[[116 142]
 [109 146]
 [127  99]]
:
[116 146]

[[135 133 137 113]
 [130 105 118 112]
 [128 149 102 136]]
:
[135 105 102]

[[119 124 123 101 139]
 [126 125 133 124 132]]
:
[119 125]

[[127 126 131 131 125]
 [130 126 127 127 127]
 [136 107 120 123 144]
 [112 126 118 133 112]
 [130 121 128 123 136]]
:
[127 126 120 133 136]

[[110 122 136]
 [135 119 153]]
:
[110 119]

[[151 111 141 135 137]
 [121 119 125 118 134]
 [150 138 129 134 128]
 [131 118 114 125 123]]
:
[151 119 129 125]

[[121 142]
 [106 134]]
:
[121 134]

[[143 144 124 153 157]
 [128 122 127 114 111]
 [141 134 120 139 153]
 [144 136 126 156 150]]
:
[143 122 120 156]

[[124 103 133 144]
 [125 103 138 143]
 [124 120 117 110]
 [124 103 140 142]]
:
[124 103 117 142]
---
[[129 158 140]
 [128 157 139]
 [136 140 133]]
:
[140 157 136]

[[109 112 131 133]
 [146 140 140 135]
 [147 144 132 154]
 [141 134 130 126]]
:
[133 140 144 141]

[[114 133]
 [118 141]
 [103 110]]
:
[133 118]

[[112 116 146 128]
 [129 144 154 139]]
:
[128 154]

[[132 127 149]
 [153 122 118]
 [121 131 115]]
:
[149 122 121]

[[124 138 133]
 [100 132 138]]
:
[133 132]

[[132 127 130 128]
 [127 131 126 130]
 [126 125 145 129]
 [129 121 105 125]]
:
[128 126 125 129]
---
[[128 122 147 126 127 149 120 116 128 122 128 124 111 139 117 119]
 [128 135 107 130 129 104 137 142 128 135 128 132 148 115 141 138]
 [128 120 151 126 127 154 119 113 128 121 128 123 106 142 114 117]
 [128 129 125 128 128 125 129 130 128 129 128 129 130 126 130 129]]
:
[[128 120 151 126 127 154 119 113 128 121 128 123 106 142 114 117]
 [128 122 147 126 127 149 120 116 128 122 128 124 111 139 117 119]
 [128 129 125 128 128 125 129 130 128 129 128 129 130 126 130 129]
 [128 135 107 130 129 104 137 142 128 135 128 132 148 115 141 138]]

[[116 117 141 134 116 125 133 128 135 125 148]
 [122 118 125 141 134 135 117 140 132 138 150]
 [138 134 112 125 141 137 116 145 126 142 122]
 [130 128 133 142 138 130 120 130 123 126 145]
 [137 134 116 117 133 119 138 125 123 127 113]
 [121 130 134 116 117 115 142 120 133 120 125]
 [141 132 117 133 142 128 125 138 120 127 126]]
:
[[116 117 141 134 116 125 133 128 135 125 148]
 [121 130 134 116 117 115 142 120 133 120 125]
 [130 128 133 142 138 130 120 130 123 126 145]
 [122 118 125 141 134 135 117 140 132 138 150]
 [141 132 117 133 142 128 125 138 120 127 126]
 [137 134 116 117 133 119 138 125 123 127 113]
 [138 134 112 125 141 137 116 145 126 142 122]]

[[123 127 132 132 127 139 132 142 125]
 [125 122 128 140 120 144 135 144 118]
 [132 134 124 121 134 125 126 126 137]
 [134 136 122 111 149 109 121 113 144]
 [129 119 125 144 116 138 131 136 114]
 [138 122 119 122 133 102 125  98 127]
 [131 138 127 117 136 119 121 122 141]
 [137 121 118 125 134 106 126 103 125]]
:
[[123 127 132 132 127 139 132 142 125]
 [125 122 128 140 120 144 135 144 118]
 [131 138 127 117 136 119 121 122 141]
 [129 119 125 144 116 138 131 136 114]
 [132 134 124 121 134 125 126 126 137]
 [134 136 122 111 149 109 121 113 144]
 [138 122 119 122 133 102 125  98 127]
 [137 121 118 125 134 106 126 103 125]]

[[157 145 130 113 120]
 [114 137 143 131 117]
 [118 113 119 134 139]
 [121 141 145 127 116]
 [118 134 138 132 122]]
:
[[121 141 145 127 116]
 [114 137 143 131 117]
 [118 134 138 132 122]
 [157 145 130 113 120]
 [118 113 119 134 139]]

[[128  99 113]
 [129 117 122]
 [130 102 114]]
:
[[129 117 122]
 [130 102 114]
 [128  99 113]]

[[144 128 123 131 146 141 114 127 131 119]
 [132 121 143 132 122 128 105 127 137 128]
 [123 128 117 138 122 117 118 113 124 128]
 [123 124 122 132 122 130 129 126 124 138]
 [121 120 130 132 119 120 117 125 124 126]]
:
[[132 121 143 132 122 128 105 127 137 128]
 [121 120 130 132 119 120 117 125 124 126]
 [144 128 123 131 146 141 114 127 131 119]
 [123 124 122 132 122 130 129 126 124 138]
 [123 128 117 138 122 117 118 113 124 128]]

[[143 149 134 157 130 135]
 [106 116 157 126 129 114]
 [130 124 128 124 129 130]
 [125 126 138 118 127 151]
 [156 140 105 133 120 145]]
:
[[106 116 157 126 129 114]
 [125 126 138 118 127 151]
 [143 149 134 157 130 135]
 [130 124 128 124 129 130]
 [156 140 105 133 120 145]]
---
[[127 124 129 125 115 127 114 126 130]
 [128 126 133 126 108 123 111 131 127]
 [134 132 128 132 155 123 151 127 126]]
:
[[128 126 133 126 108 123 111 131 127]
 [127 124 129 125 115 127 114 126 130]
 [134 132 128 132 155 123 151 127 126]]

[[109 122 104 113 121]
 [122 129 124 122 132]
 [127 128 128 128 127]]
:
[[127 128 128 128 127]
 [122 129 124 122 132]
 [109 122 104 113 121]]

[[127 127 131 130 117 127 127 138 128 138 122 129]
 [111 125 151 120 107  98 133 143 126 115  98 102]]
:
[[111 125 151 120 107  98 133 143 126 115  98 102]
 [127 127 131 130 117 127 127 138 128 138 122 129]]

[[123 119 128 132 123 140 125 133 140 116 119 128]
 [111 122 123 131 125 125 145 120 123 134 125 127]
 [119 124 113 142 117 122 155 126 122 127 122 122]
 [124 122 112 144 119 127 139 135 130 120 131 130]
 [129 111 125 132 126 140 120 127 149 117 108 129]]
:
[[123 119 128 132 123 140 125 133 140 116 119 128]
 [129 111 125 132 126 140 120 127 149 117 108 129]
 [111 122 123 131 125 125 145 120 123 134 125 127]
 [119 124 113 142 117 122 155 126 122 127 122 122]
 [124 122 112 144 119 127 139 135 130 120 131 130]]

[[123 109 145 138 133 116 121 135 105 124 132]
 [115 131 138 116 136 125 134 138 149 126 135]
 [140 130 120 120 119 118 134 121 128 112 124]
 [113 136 123 122 136 137 118 132 123 125 136]
 [129 119 130 119 136 131 121 116 143 105 132]
 [128 121 106 139 127 116 120 129 123 145 126]]
:
[[123 109 145 138 133 116 121 135 105 124 132]
 [115 131 138 116 136 125 134 138 149 126 135]
 [129 119 130 119 136 131 121 116 143 105 132]
 [113 136 123 122 136 137 118 132 123 125 136]
 [140 130 120 120 119 118 134 121 128 112 124]
 [128 121 106 139 127 116 120 129 123 145 126]]

[[110 140 103 111 140]
 [137 114 137 137 122]
 [140 103 126 111 151]
 [107 134 141 130 124]
 [130 110 149 108 150]
 [139 147 105 128 124]
 [141 126 148 117 130]
 [122 148 150 118 105]
 [135 122 104 133 107]
 [141 108 143 116 110]
 [122 129 139 106 132]
 [119 129 113 137 125]]
:
[[122 148 150 118 105]
 [130 110 149 108 150]
 [141 126 148 117 130]
 [141 108 143 116 110]
 [107 134 141 130 124]
 [122 129 139 106 132]
 [137 114 137 137 122]
 [140 103 126 111 151]
 [119 129 113 137 125]
 [139 147 105 128 124]
 [135 122 104 133 107]
 [110 140 103 111 140]]

[[125 119 119 142 126 136 122 112 155 137 133]
 [111 143 145 116 134 103 127 122 115 128 116]
 [115 140 133 121 142 122 123 132 119 131 115]
 [120 126 125 130 137 125 131 129 149 126 132]]
:
[[111 143 145 116 134 103 127 122 115 128 116]
 [115 140 133 121 142 122 123 132 119 131 115]
 [120 126 125 130 137 125 131 129 149 126 132]
 [125 119 119 142 126 136 122 112 155 137 133]]
